Below is a small trained network, with its code and all its weights. Each question gives an input and a class and asks what happens when units are switched off, that is, made to give their printed mean instead of their output.

import numpy as np


def w(rows, s, z=0):
    codes = np.array(rows[::2]) - 128.0
    scale = np.full(codes.shape[1], s)
    scale[-1] = z or s
    return codes * scale


def norm(h):
    return h / np.sqrt((h * h).mean(-1, keepdims=True) + 1e-5)


def f(y):
    return y / 2 * (1 + np.tanh(0.7978845608 * (y + 0.044715 * y**3)))


def log_softmax(a):
    a = a - a.max(-1, keepdims=True)
    return a - np.log(np.exp(a).sum(-1, keepdims=True))


def net(x, mask):
    res = np.array(x, float).reshape(1, 5) / 4 @ E
    u = 0
    for l in range(3):
        y = f(norm(res) @ A[l][:, :-1].T + A[l][:, -1])
        res = res + np.where(mask[u : u + 3], y, B[l][:, -1]) @ B[l][:, :-1]
        u += 3
    return log_softmax(norm(res)[-1] @ U[:, :-1].T + U[:, -1])


A, B = {}, {}
E = w([
[126,128,121],'x0',
[233,201,189],'x1',
[61,182,25],'x2',
[126,128,125],'x3',
[214,2,90],'x4',
],0.0018)
A[0] = w([
[36,148,197,217],'L0N0',
[180,154,4,6],'L0N1',
[239,150,20,251],'L0N2',
],0.0044,0.0016)
B[0] = w([
[91,99,183,222],'L0N0',
[3,177,92,121],'L0N1',
[74,64,221,254],'L0N2',
],0.0045,0.0017)
A[1] = w([
[189,91,179,39],'L1N0',
[89,216,37,171],'L1N1',
[218,254,137,253],'L1N2',
],0.0046,0.0019)
B[1] = w([
[29,88,95,172],'L1N0',
[171,118,2,159],'L1N1',
[241,141,9,255],'L1N2',
],0.0039,0.001)
A[2] = w([
[57,127,246,158],'L2N0',
[110,253,143,2],'L2N1',
[196,57,119,59],'L2N2',
],0.0046,0.0031)
B[2] = w([
[88,231,149,253],'L2N0',
[101,44,133,91],'L2N1',
[2,109,144,123],'L2N2',
],0.0041,0.0021)
U = w([
[44,224,209,254],'0',
[50,23,217,76],'1',
[10,207,23,88],'2',
[18,18,15,57],'3',
[239,232,201,72],'4',
[220,27,221,67],'5',
[210,232,2,79],'6',
],0.0058,0.0041)

Each question gives the input, the list of numbers given to net, and the class t.
The units are the neurons (one row each of A and B). Each row of codes is followed by its name. A weight is (code - 128) times the scale printed after its matrix; where a second scale follows, it is the last column's (A, B and U).
mask holds one flag per neuron, layer by layer. A switched-off neuron (its flag False) gives its mean, the last column of its row in B, instead of its output. The means were averaged over made-up inputs and are rounded, as every weight is.
A unit's drop is (log p(t) with every unit on - log p(t) with that unit switched off) / (log p(t) with every unit on - log p(t) with every unit switched off).
The circuit of an input: a set's keep is (log p(t) with only the set's units on - log p(t) with every unit switched off) / (log p(t) with every unit on - log p(t) with every unit switched off). Starting from all 9 units, units are removed one at a time, each time the one whose removal leaves the highest keep (on an exact tie, the one counted first), for as long as the keep stays at least 0.8.
circuit, biggest first: the units of the circuit, biggest drop first
top k neurons: the k neurons with the biggest drops, biggest first
k most important neurons of layer l: the k neurons of layer l with the biggest drops, biggest first
drop of u: that unit's drop, to one decimal
input [-3,3,4,-2,2], class 0: circuit, biggest first => (L0N2 L2N0)
input [-6,4,1,6,-7], class 6: circuit, biggest first => (L1N2 L0N2)
input [-6,1,1,0,-7], class 6: top 4 neurons => (L0N2 L1N2 L1N1 L2N0)
input [7,5,3,5,-3], class 6: most important neuron of layer 1 => (L1N2)
input [1,1,1,-7,6], class 0: circuit, biggest first => (L0N2 L1N2 L1N1 L2N0)
input [-2,3,1,-1,7], class 0: circuit, biggest first => (L0N2 L1N2 L1N1 L2N0)
input [8,3,8,5,5], class 0: circuit, biggest first => (L0N2 L1N2)
input [-7,4,4,6,5], class 0: top 3 neurons => (L0N2 L2N0 L0N1)
input [7,8,4,6,3], class 0: circuit, biggest first => (L0N2 L0N1)
input [-2,5,8,-2,-6], class 6: top 3 neurons => (L1N2 L1N1 L2N0)
input [1,6,4,-8,4], class 0: circuit, biggest first => (L0N2 L2N0 L0N1)
input [2,4,2,3,2], class 0: circuit, biggest first => (L0N2 L2N0)
input [-5,2,2,-5,-6], class 6: top 2 neurons => (L0N2 L1N2)
input [3,3,1,-2,-2], class 6: circuit, biggest first => (L1N2)
input [-4,7,3,-5,6], class 0: top 4 neurons => (L0N2 L0N1 L2N0 L1N1)
input [-3,4,3,-3,2], class 0: drop of L0N2 => 2.0
input [7,8,2,4,-4], class 6: drop of L0N2 => 0.0
input [-2,8,1,7,-5], class 6: drop of L1N2 => 0.9
